Below are the code and all the weights of a small trained network. Each question names an input and a class and asks about switching units off, where a switched-off unit gives its printed mean instead of its output.

import numpy as np


def w(rows, s, z=0):
    codes = np.array(rows[::2]) - 128.0
    scale = np.full(codes.shape[1], s)
    scale[-1] = z or s
    return codes * scale


def norm(h):
    return h / np.sqrt((h * h).mean(-1, keepdims=True) + 1e-5)


def f(y):
    return y / 2 * (1 + np.tanh(0.7978845608 * (y + 0.044715 * y**3)))


def log_softmax(a):
    a = a - a.max(-1, keepdims=True)
    return a - np.log(np.exp(a).sum(-1, keepdims=True))


def net(x, mask):
    res = np.array(x, float).reshape(1, 7) / 4 @ E
    u = 0
    for l in range(3):
        y = f(norm(res) @ A[l][:, :-1].T + A[l][:, -1])
        res = res + np.where(mask[u : u + 12], y, B[l][:, -1]) @ B[l][:, :-1]
        u += 12
    return log_softmax(norm(res)[-1] @ U[:, :-1].T + U[:, -1])


A, B = {}, {}
E = w([
[165,118,104,49,53,103,56,204,55,109,91,210],'x0',
[103,114,148,121,69,135,85,112,142,134,197,124],'x1',
[196,248,83,37,188,138,165,174,129,144,163,99],'x2',
[242,67,173,207,71,144,177,37,69,167,34,119],'x3',
[46,102,3,136,149,118,60,176,106,151,144,48],'x4',
[123,89,70,129,111,135,143,76,94,145,54,134],'x5',
[179,54,156,91,201,141,197,147,98,191,174,13],'x6',
],0.0045)
A[0] = w([
[69,160,86,177,63,124,103,65,138,123,77,173,124],'L0N0',
[120,147,72,90,130,131,100,145,126,125,119,125,46],'L0N1',
[180,183,134,164,173,140,189,36,145,141,151,56,187],'L0N2',
[200,33,120,121,141,125,152,115,90,155,112,39,170],'L0N3',
[121,96,107,53,124,136,168,72,121,140,173,105,117],'L0N4',
[249,179,145,77,95,128,151,142,112,136,87,179,132],'L0N5',
[102,186,43,58,140,129,104,169,120,130,145,142,4],'L0N6',
[109,184,191,87,104,123,99,152,153,116,229,163,224],'L0N7',
[134,149,108,125,137,126,162,69,130,143,123,122,46],'L0N8',
[138,131,132,133,138,132,124,125,130,114,142,127,89],'L0N9',
[92,149,162,114,186,131,196,72,164,122,76,187,191],'L0N10',
[123,99,120,117,78,131,137,83,120,109,114,143,17],'L0N11',
],0.013,0.0015)
B[0] = w([
[132,37,137,140,44,172,147,43,192,175,101,193,228],'L0N0',
[180,132,51,134,152,98,180,219,80,124,159,121,179],'L0N1',
[174,230,156,150,160,72,192,214,150,96,136,23,255],'L0N2',
[114,21,174,187,101,234,163,118,148,161,237,176,254],'L0N3',
[111,115,173,103,55,132,117,118,181,91,37,186,168],'L0N4',
[204,101,173,79,63,140,27,2,71,3,114,119,240],'L0N5',
[75,217,174,99,218,21,205,173,109,147,113,136,240],'L0N6',
[122,92,198,204,72,216,173,183,225,181,202,89,251],'L0N7',
[158,153,211,184,157,117,101,130,132,148,125,102,154],'L0N8',
[137,152,150,161,128,135,103,172,113,133,127,165,129],'L0N9',
[106,70,127,127,245,145,186,147,48,125,221,158,207],'L0N10',
[89,125,81,108,77,145,71,199,165,151,161,128,164],'L0N11',
],0.0096,0.01)
A[1] = w([
[137,109,29,138,99,88,153,130,98,135,78,61,60],'L1N0',
[130,152,111,104,175,119,105,80,115,129,83,155,100],'L1N1',
[152,164,66,69,134,135,111,161,97,132,128,144,67],'L1N2',
[181,174,100,122,152,136,76,164,135,102,158,182,50],'L1N3',
[167,178,60,140,94,72,109,85,101,85,68,76,59],'L1N4',
[107,69,47,111,63,148,2,25,160,147,70,178,49],'L1N5',
[102,93,104,90,52,140,81,69,134,150,70,162,107],'L1N6',
[163,69,73,197,120,111,183,77,105,134,38,68,65],'L1N7',
[150,139,133,112,97,162,94,86,134,166,62,224,69],'L1N8',
[170,105,51,145,107,166,89,202,19,167,125,137,4],'L1N9',
[164,170,147,108,125,145,57,99,129,59,40,76,41],'L1N10',
[87,231,52,121,184,53,152,251,144,203,63,85,100],'L1N11',
],0.0092,0.0016)
B[1] = w([
[110,127,93,174,144,156,140,104,130,168,133,122,123],'L1N0',
[172,117,141,158,169,162,141,124,119,146,133,119,123],'L1N1',
[129,107,195,101,177,159,137,152,128,82,135,117,126],'L1N2',
[160,119,96,104,126,132,145,113,133,143,137,79,120],'L1N3',
[159,80,130,145,154,119,110,95,96,97,164,91,133],'L1N4',
[106,134,84,101,94,153,72,123,181,190,72,238,219],'L1N5',
[155,111,70,109,119,156,122,192,120,154,54,174,193],'L1N6',
[117,118,99,158,113,148,128,142,159,90,186,143,137],'L1N7',
[103,79,87,85,131,129,129,124,99,133,96,138,171],'L1N8',
[124,123,158,193,192,109,136,110,151,148,165,150,123],'L1N9',
[132,195,117,127,116,84,137,106,147,77,102,116,156],'L1N10',
[54,175,27,131,132,76,165,186,165,156,9,132,254],'L1N11',
],0.013,0.0079)
A[2] = w([
[94,245,106,160,210,136,117,168,107,191,111,101,60],'L2N0',
[194,186,86,28,213,136,25,168,128,123,177,97,57],'L2N1',
[160,80,142,119,102,233,47,49,100,90,134,76,53],'L2N2',
[125,82,54,122,216,69,149,90,38,154,122,161,9],'L2N3',
[65,188,140,81,122,140,99,45,48,249,141,77,5],'L2N4',
[135,162,165,71,132,176,81,191,187,122,183,137,78],'L2N5',
[100,85,56,118,249,61,187,134,2,113,99,178,112],'L2N6',
[122,143,120,157,150,98,54,132,28,217,142,121,30],'L2N7',
[207,190,150,176,233,113,144,156,110,156,140,52,141],'L2N8',
[118,134,181,91,114,119,89,129,184,155,166,83,109],'L2N9',
[151,169,135,104,85,79,49,123,91,52,107,47,58],'L2N10',
[134,177,126,124,183,113,60,130,117,160,126,163,30],'L2N11',
],0.0087,0.0013)
B[2] = w([
[135,113,108,115,113,75,149,124,92,144,72,156,243],'L2N0',
[146,154,162,120,101,164,155,95,161,110,93,99,130],'L2N1',
[103,183,64,130,125,64,146,175,150,188,87,115,233],'L2N2',
[95,128,151,132,186,146,57,133,95,129,176,125,151],'L2N3',
[65,120,152,113,114,64,118,91,119,148,185,137,105],'L2N4',
[149,55,77,222,151,117,142,63,78,168,93,93,187],'L2N5',
[111,177,107,98,221,187,5,110,141,130,179,88,213],'L2N6',
[118,52,126,145,179,123,204,127,67,74,81,153,109],'L2N7',
[51,98,88,107,54,135,75,106,157,159,108,157,253],'L2N8',
[170,97,71,158,155,168,194,111,79,124,117,145,171],'L2N9',
[127,122,111,120,108,89,140,83,65,129,103,115,164],'L2N10',
[120,162,174,99,120,145,175,121,135,111,138,171,118],'L2N11',
],0.012,0.0058)
U = w([
[202,203,164,85,112,56,93,40,58,20,105,68,94],'0',
[89,153,126,94,245,134,44,103,88,108,177,134,1],'1',
[35,231,84,120,202,32,187,234,164,161,72,90,144],'2',
[130,75,213,225,110,181,199,146,180,147,227,87,173],'3',
[136,66,83,96,40,168,46,78,143,153,70,254,178],'4',
],0.0074,0.0032)

Each question gives the input, the list of numbers given to net, and the class t.
The units are the neurons (one row each of A and B). Each row of codes is followed by its name. A weight is (code - 128) times the scale printed after its matrix; where a second scale follows, it is the last column's (A, B and U).
mask holds one flag per neuron, layer by layer. A switched-off neuron (its flag False) gives its mean, the last column of its row in B, instead of its output. The means were averaged over made-up inputs and are rounded, as every weight is.
A unit's drop is (log p(t) with every unit on - log p(t) with that unit switched off) / (log p(t) with every unit on - log p(t) with every unit switched off).
The circuit of an input: a set's keep is (log p(t) with only the set's units on - log p(t) with every unit switched off) / (log p(t) with every unit on - log p(t) with every unit switched off). Starting from the 12 units with the biggest drops (on a tie, the unit counted first), units are removed one at a time, each time the one whose removal leaves the highest keep (on an exact tie, the one counted first), for as long as the keep stays at least 0.8.
circuit, biggest first: the units of the circuit, biggest drop first
most important unit: the unit with the biggest drop
k most important neurons: the k neurons with the biggest drops, biggest first
k most important neurons of layer l: the k neurons of layer l with the biggest drops, biggest first
drop when u is switched off: that unit's drop, to one decimal
input [1,-1,5,-2,-8,-6,-7], class 3: circuit, biggest first	[L0N7]
input [-7,-1,-6,3,5,7,-1], class 3: 2 most important neurons	[L0N5 L0N2]
input [-3,0,3,0,-4,8,-1], class 0: 2 most important neurons	[L0N5 L0N7]
input [-3,-6,4,0,-2,-3,-2], class 0: 3 most important neurons of layer 0	[L0N5 L0N3 L0N2]
input [-1,-8,-6,-6,-7,-1,-1], class 1: 3 most important neurons of layer 0	[L0N10 L0N3 L0N2]
input [8,3,-2,0,7,5,4], class 1: circuit, biggest first	[L0N7 L2N6]
input [-1,2,6,7,2,3,0], class 0: 2 most important neurons	[L0N5 L0N2]
input [-3,-8,7,-5,-7,2,-1], class 0: 2 most important neurons	[L0N5 L0N3]
input [2,4,-4,0,8,5,6], class 3: 2 most important neurons	[L0N3 L0N5]
input [7,8,-1,-6,0,6,-6], class 2: 4 most important neurons of layer 0	[L0N6 L0N3 L0N5 L0N1]
input [8,-6,7,-6,-3,-1,-2], class 0: 2 most important neurons	[L0N5 L0N2]
input [8,7,7,3,-5,1,1], class 0: 3 most important neurons of layer 0	[L0N5 L0N0 L0N3]
input [4,3,6,0,1,7,3], class 0: 2 most important neurons	[L0N6 L0N5]
input [1,-3,1,-2,-5,-6,1], class 3: most important unit	L0N7
input [-5,-7,-2,-2,8,2,-6], class 4: 2 most important neurons	[L0N0 L0N2]
input [2,6,2,3,-7,-1,-1], class 0: 3 most important neurons	[L0N5 L0N0 L0N3]
input [-5,-8,-2,1,-2,2,-4], class 1: 3 most important neurons	[L0N10 L0N7 L0N3]
input [5,-7,6,2,-4,8,6], class 0: 2 most important neurons of layer 0	[L0N5 L0N0]
input [2,-3,6,1,-6,-7,-8], class 0: 2 most important neurons	[L0N5 L0N3]
input [-2,0,3,0,4,8,5], class 3: most important neuron of layer 0	[L0N3]
input [8,-6,2,4,8,-5,7], class 3: 2 most important neurons of layer 0	[L0N3 L0N10]
input [0,-1,6,-8,-8,2,-7], class 3: drop when L0N7 is switched off	1.0
input [0,-8,8,5,-7,-4,-6], class 0: drop when L0N5 is switched off	0.1
input [2,-6,-3,0,-8,-7,-2], class 0: drop when L0N5 is switched off	1.1
